Questions about the grid below.
1) Read off the last entry, reading row by row.
2) Read off the first entry in reading order.
3) Read off the first entry of the smallest entry's row.
4) Read off the 4th entry in reading order.
5) Read off the third entry on the main diagonal.
6) Read off the third entry, reading row by row.
7) Read off the smallest entry in the first row.
8) Read off the top-right entry.
[[6 6 6 6 6 5 6 6 5 4 5]
 [6 5 6 6 5 5 5 6 5 5 5]
 [6 6 6 6 6 6 7 6 4 5 6]
 [6 6 6 6 6 6 6 6 5 4 6]
 [6 6 6 6 6 5 6 6 5 5 6]
 [6 6 6 6 6 6 6 6 5 5 5]
 [6 6 6 6 6 5 5 6 5 5 5]
 [6 6 6 6 6 5 6 6 5 5 6]
 [6 6 6 6 6 5 6 6 5 5 5]
 [6 5 5 6 6 6 6 5 5 5 5]
 [6 6 6 6 5 5 5 6 5 5 5]
 [6 6 6 6 7 7 7 6 5 5 5]
 [6 6 6 6 6 6 6 6 5 5 6]
 [6 6 6 6 6 5 6 6 5 5 5]
 [6 5 6 6 5 4 5 6 5 5 6]
 [3 3 3 3 4 7 3 2 6 6 3]]
1) 3
2) 6
3) 3
4) 6
5) 6
6) 6
7) 4
8) 5

Questions about the matrix below.
1) Give the top entry of the column that holds the largest entry.
2) Give the entry directly above 297.
3) Give the entry in the bottom-right corner.
4) Give the entry in the top-left corner.
5) Give the entry in the bottom-left corner.
6) Give the entry directly below 506.
7) Give the entry just left of 223.
8) Give the entry just left of 462.
[[437 425 543 254 506 566 436 400 406 445 425 300]
 [318 510 530 349 475 535 382 579 331 472 455 223]
 [333 413 542 401 554 520 465 504 582 436 309 524]
 [243 433 438 634 382 391 512 511 349 349 584 413]
 [468 395 418 477 447 445 436 438 484 431 448 416]
 [431 415 423 463 441 385 409 427 469 444 437 433]
 [525 362 386 487 512 472 400 289 382 462 447 480]
 [297 379 346 418 517 468 499 351 395 173 470 470]
 [440 451 459 414 539 484 398 412 427 438 440 459]
 [353 283 300 135 483 358 410 210 392 474 428 539]
 [519 416 751 569 284 443 394 507 557 362 625 507]
 [644 300 484 566 286 515 276 138 851 454  96 385]
 [599 531 504 514 378 490 389 305 618 516 381 277]
 [392 398 483 333 361 558 500 310 510 374 404 495]
 [425 444 362 528 419 428 399 398 396 351 442 457]
 [544 379 425 394 414 403 386 425 505 382 379 482]]
1) 406
2) 525
3) 482
4) 437
5) 544
6) 475
7) 455
8) 382

a =
[[ 10.403   4.573   8.963  11.398  11.693  14.367   7.409  12.874   9.136
   10.147  10.106   8.661   4.949]
 [ 18.228   1.150  15.459  11.398  13.709  18.095   7.409 -18.590   9.136
   -7.560  24.530   0.160 -12.321]
 [ 13.863 -11.253   8.963  26.084  -6.737  18.095   7.409  28.025   8.517
   10.147  10.106  16.465   2.064]
 [ 16.204 -16.408   8.963  27.779 -10.844  18.095   7.409  27.544   6.840
   10.147  10.106  16.965   2.684]
 [ 10.403  -5.044   8.963  19.825  -2.503  18.095   7.409  20.939   9.136
   10.147  10.106  11.370   4.949]
 [  3.450   1.150  19.841 -22.987  15.808  19.574   4.375  30.116 -29.743
   16.557 -25.927   8.661   4.949]
 [ 10.403   1.150   8.963  11.398  11.693  18.065   7.409  14.394   9.136
   10.147  10.106   8.661   4.949]
 [ 10.403   4.146   8.963  11.398  11.693  15.620   7.409  14.063   9.136
   10.147  10.106   8.661   4.949]
 [ 10.403   7.275   8.963  10.842  11.693  14.460   7.409  11.234   9.136
   10.147  10.106   8.661   6.286]]
Report the entry just left of 0.160.
A: 24.530
The entry just left of the centre entry: 18.095
Report the entry just right of the largest entry.
A: -29.743
Report the entry just left of 14.394.
A: 7.409
Report the entry just left of the smallest entry.
A: 30.116
Report the entry just right of the smallest entry.
A: 16.557
The entry just right of 11.234: 9.136
Report the entry just left of the largest entry.
A: 4.375

arr =
[[-40 -85  24  14 -39   8  25 -10  10]
 [-15 -43  27  14 -15  16  29   3  16]
 [  1 -18  26  19   3  20  28  12  21]]
Which number is the entry directly below the smallest entry?
A: -43
The last entry in the row that holds the largest entry is 16
The entry in the top-left corner is -40
Which number is the smallest entry?
A: -85
Which number is the last entry, reading row by row?
A: 21
The third entry from the end, reading row by row -> 28
Which number is the entry directly above 1?
A: -15
The 1st entry on the diagonal from the top-right corner is 10
Which number is the fifth entry in reading order?
A: -39
The 4th-last entry, reading row by row is 20
The largest entry is 29

m = ((-0.52, -1.03, 0.06, -0.71, 0.31, -1.55, -0.39, -1.05, 0.43, 0.20, -0.70, 0.87, -1.59, -0.58), (0.40, -1.00, -1.14, 1.88, -0.41, 0.46, 0.52, 0.50, -0.20, -0.64, -0.70, -1.24, -0.48, 1.62), (-1.49, 0.13, -1.27, -1.75, -1.39, -0.32, 1.35, 0.96, -2.21, -0.17, -0.81, -1.17, -0.80, -1.41), (-0.04, -1.27, -0.94, -0.17, -0.13, -0.25, -0.77, -0.89, 0.03, 0.05, -1.04, 0.03, -0.81, -0.16), (-0.72, -0.61, -0.40, -0.41, -0.57, -0.14, -0.84, -0.58, -0.21, -0.41, -0.48, -0.50, -1.29, -0.34), (-0.63, -0.51, -0.64, -0.70, -0.66, -0.55, -0.39, -0.41, -0.74, -0.54, -0.59, -0.64, -0.60, -0.66), (-0.47, -0.61, -0.62, -0.33, -0.56, -0.46, -0.45, -0.46, -0.53, -0.57, -0.58, -0.64, -0.54, -0.32), (-0.65, -0.75, -0.42, -0.42, -0.73, -0.69, -0.61, -0.44, -0.75, -0.57, -0.60, -0.40, -0.69, -0.52), (-0.55, -0.63, -0.89, -0.09, -0.51, -0.56, 0.04, -0.56, -0.91, 0.13, -1.66, -0.91, -0.22, -1.20), (-0.22, -0.65, -0.44, -0.73, -0.54, -0.86, -0.23, -0.68, -0.56, -0.28, -1.00, -0.34, -0.23, -0.23), (-0.53, -0.90, -0.12, -0.65, 0.05, -1.27, -0.44, -0.91, 0.14, -0.01, -0.66, 0.48, -1.32, -0.59), (-0.05, -0.80, -0.86, 0.74, -0.46, -0.02, 0.02, 0.01, -0.35, -0.61, -0.63, -0.92, -0.54, 0.61))
The smallest entry -> -2.21
The third largest entry is 1.35
The entry just right of the smallest entry -> -0.17
The entry just right of 0.06: -0.71
The first entry in reading order is -0.52
Read off the third smallest entry.
A: -1.66
The entry just left of -1.59 is 0.87
The entry just left of the largest entry -> -1.14
Read off the entry just left of the smallest entry.
A: 0.96

Read these off the grid that follows. Counting starts at 1.
1) The entry just right of the smallest entry?
2) The entry in the top-right corner?
3) The entry in row 1 and column 1?
4) The entry just right of the centre entry?
5) The entry at row 1, column 2?
6) The entry at row 2, column 1?
7) The entry in row 3 and column 2?
8) The entry at row 3, column 1?
[[4 6 2 3 5]
 [7 7 5 6 7]
 [4 5 2 3 4]
 [6 4 8 7 6]
 [6 4 8 7 5]
 [4 6 2 3 5]
 [4 5 2 3 4]
 [4 6 1 3 5]
 [4 3 5 4 3]]
1) 3
2) 5
3) 4
4) 7
5) 6
6) 7
7) 5
8) 4

Questions about the row below.
1) Report the first entry from the right.
2) Report the first entry.
3) Report the second entry from the right.
4) Report the third entry.
5) Report the entry just left of -4.
[ -1 -86 -16 -27  15 -47  56   8  -9  -4  -7]
1) -7
2) -1
3) -4
4) -16
5) -9

x =
[[ -2  -1 -39  26  15  59  22  33  39 -50  -1 -36 -91  32]
 [ -1   0   9  18 -25 -44 -44  -8 -29  44  14  -8  14  55]
 [ 17 -19 -53  31   7  38  44   4  44   4  14 -16 -27  15]
 [ 15   0 -19  18 -11  11  18 -12  -9  45  10  -4   4  46]
 [ -7   1   1  11   0 -36 -57  27  -4  32  21  -1 -13  29]
 [  8  -7  -2   7 -10  31   9  -7   3 -17   9 -33 -28  36]
 [  6  18  22 -34 -13 -29  20 -16  -7   3  10  17 -27  47]
 [ 16  -5   4 -20  14  29 -20  18  21 -17  29  24  -1 -16]
 [  9  27 -14  10   4 -58  30  -1  15  27  10  28  -7  30]]
The bottom-right entry is 30
The top-left entry -> -2
The last entry of the largest entry's row -> 32
Find the bottom-left entry.
Answer: 9
The third smallest entry -> -57
Find the fifth entry from the end, reading row by row.
Answer: 27
The largest entry in the first row is 59
Find the fourth entry, reading row by row.
Answer: 26
Find the entry just left of -11.
Answer: 18
The entry directly above 24: 17
The smallest entry in the last row: -58
The bottom entry of the column that holds the smallest entry -> -7
The smallest entry -> -91
The entry directly above -28 -> -13
Find the entry just right of the largest entry.
Answer: 22
Find the entry just left of the smallest entry.
Answer: -36
The third entry on the diagonal from the top-right corner: -16
Find the 4th entry from the end, reading row by row.
Answer: 10
Find the entry just left of the largest entry.
Answer: 15
The 3rd entry, reading row by row is -39
The second entry, reading row by row -> -1
